Below are the code and all the weights of a small trained network. Each question names an input and a class and asks about switching units off, where a switched-off unit gives its printed mean instead of its output.

import numpy as np


def w(rows, s, z=0):
    codes = np.array(rows[::2]) - 128.0
    scale = np.full(codes.shape[1], s)
    scale[-1] = z or s
    return codes * scale


def f(y):
    return np.maximum(y, 0)


def log_softmax(a):
    a = a - a.max(-1, keepdims=True)
    return a - np.log(np.exp(a).sum(-1, keepdims=True))


def net(x, mask):
    res = np.array(x, float).reshape(1, 3) / 4 @ E
    y = f(res @ A[0][:, :-1].T + A[0][:, -1])
    res = res + np.where(mask, y, B[0][:, -1]) @ B[0][:, :-1]
    return log_softmax(res[-1] @ U[:, :-1].T + U[:, -1])


A, B = {}, {}
E = w([
[205,140,31,237,112,140,140,58,174,65,75],'x0',
[181,174,61,156,240,203,57,98,85,130,130],'x1',
[154,236,182,156,99,152,115,62,5,108,115],'x2',
],0.015)
A[0] = w([
[113,148,180,87,143,137,144,141,59,154,138,100],'n0',
[109,92,115,116,102,100,147,165,213,143,130,166],'n1',
[124,77,83,105,196,147,116,147,229,132,119,115],'n2',
[104,70,101,113,171,110,131,153,95,93,114,79],'n3',
[121,126,128,132,30,113,186,139,129,99,106,117],'n4',
[102,119,175,75,170,124,103,152,102,142,134,255],'n5',
[114,139,180,128,5,79,171,109,116,138,131,164],'n6',
[101,100,166,89,62,106,188,149,144,120,134,198],'n7',
[130,88,116,136,93,97,176,127,201,124,133,173],'n8',
[107,71,156,52,228,140,130,184,168,193,154,209],'n9',
],0.015,0.0081)
B[0] = w([
[149,151,106,85,159,172,161,144,6,151,132,208],'n0',
[152,24,132,36,68,188,61,96,122,169,96,221],'n1',
[126,120,54,148,227,84,144,187,117,140,164,223],'n2',
[140,117,102,126,109,39,104,85,99,12,129,151],'n3',
[185,148,145,143,128,144,205,42,176,142,197,208],'n4',
[89,178,175,53,68,87,78,150,128,131,248,221],'n5',
[149,206,107,194,60,96,202,196,141,107,101,247],'n6',
[58,112,151,113,41,94,111,192,111,121,40,237],'n7',
[135,10,126,125,113,172,165,113,153,130,148,216],'n8',
[72,150,196,185,157,88,63,82,244,117,114,251],'n9',
],0.017,0.027)
U = w([
[79,70,180,70,74,68,104,151,174,153,99,106],'0',
[163,1,98,96,113,156,170,111,165,137,99,79],'1',
[91,130,139,102,195,72,52,101,173,115,186,191],'2',
[154,55,28,162,212,75,123,168,125,137,123,132],'3',
[117,188,159,73,79,87,184,201,70,138,118,6],'4',
[193,164,143,180,86,118,207,75,125,115,111,177],'5',
[148,197,147,68,151,125,79,80,25,174,207,128],'6',
[192,178,88,150,175,202,97,37,44,52,22,229],'7',
],0.0093,0.0022)

Each question gives the input, the list of numbers given to net, and the class t.
The units are the neurons (one row each of A and B). Each row of codes is followed by its name. A weight is (code - 128) times the scale printed after its matrix; where a second scale follows, it is the last column's (A, B and U).
mask holds one flag per neuron, in row order. A switched-off neuron (its flag False) gives its mean, the last column of its row in B, instead of its output. The means were averaged over made-up inputs and are rounded, as every weight is.
A unit's drop is (log p(t) with every unit on - log p(t) with that unit switched off) / (log p(t) with every unit on - log p(t) with every unit switched off).
The circuit of an input: a set's keep is (log p(t) with only the set's units on - log p(t) with every unit switched off) / (log p(t) with every unit on - log p(t) with every unit switched off). Starting from all 10 units, units are removed one at a time, each time the one whose removal leaves the highest keep (on an exact tie, the one counted first), for as long as the keep stays at least 0.8.
units of the circuit, in order: the units of the circuit, biggest drop first
unit that matters most: the unit with the biggest drop
k most important neurons: the k neurons with the biggest drops, biggest first
drop when u is switched off: that unit's drop, to one decimal
input [-7,-6,1], class 4: units of the circuit, in order -> (n6)
input [1,-8,1], class 5: 4 most important neurons -> (n6, n4, n5, n9)
input [8,0,2], class 5: 4 most important neurons -> (n1, n2, n0, n8)
input [6,4,1], class 7: units of the circuit, in order -> (n5, n8)
input [4,0,7], class 5: 2 most important neurons -> (n0, n1)
input [6,1,4], class 7: 2 most important neurons -> (n5, n6)
input [8,5,1], class 7: 4 most important neurons -> (n5, n2, n8, n9)
input [1,2,-8], class 3: 2 most important neurons -> (n2, n5)
input [-1,1,6], class 6: 2 most important neurons -> (n7, n6)
input [-8,3,1], class 6: 2 most important neurons -> (n0, n5)
input [7,7,1], class 7: 2 most important neurons -> (n5, n8)
input [-1,4,2], class 6: 3 most important neurons -> (n6, n7, n9)
input [7,4,2], class 7: 3 most important neurons -> (n5, n2, n6)
input [8,3,-8], class 3: units of the circuit, in order -> (n2)
input [7,1,-2], class 3: 2 most important neurons -> (n2, n1)
input [3,7,2], class 7: 3 most important neurons -> (n5, n2, n9)
input [2,1,4], class 7: 2 most important neurons -> (n5, n6)
input [5,0,0], class 1: 2 most important neurons -> (n6, n2)
input [2,-3,4], class 5: drop when n3 is switched off -> 0.0
input [-8,-8,3], class 4: unit that matters most -> n6
input [6,-2,2], class 5: drop when n1 is switched off -> 0.1
input [4,2,2], class 7: drop when n9 is switched off -> 0.2
input [-2,1,2], class 6: drop when n6 is switched off -> 0.3
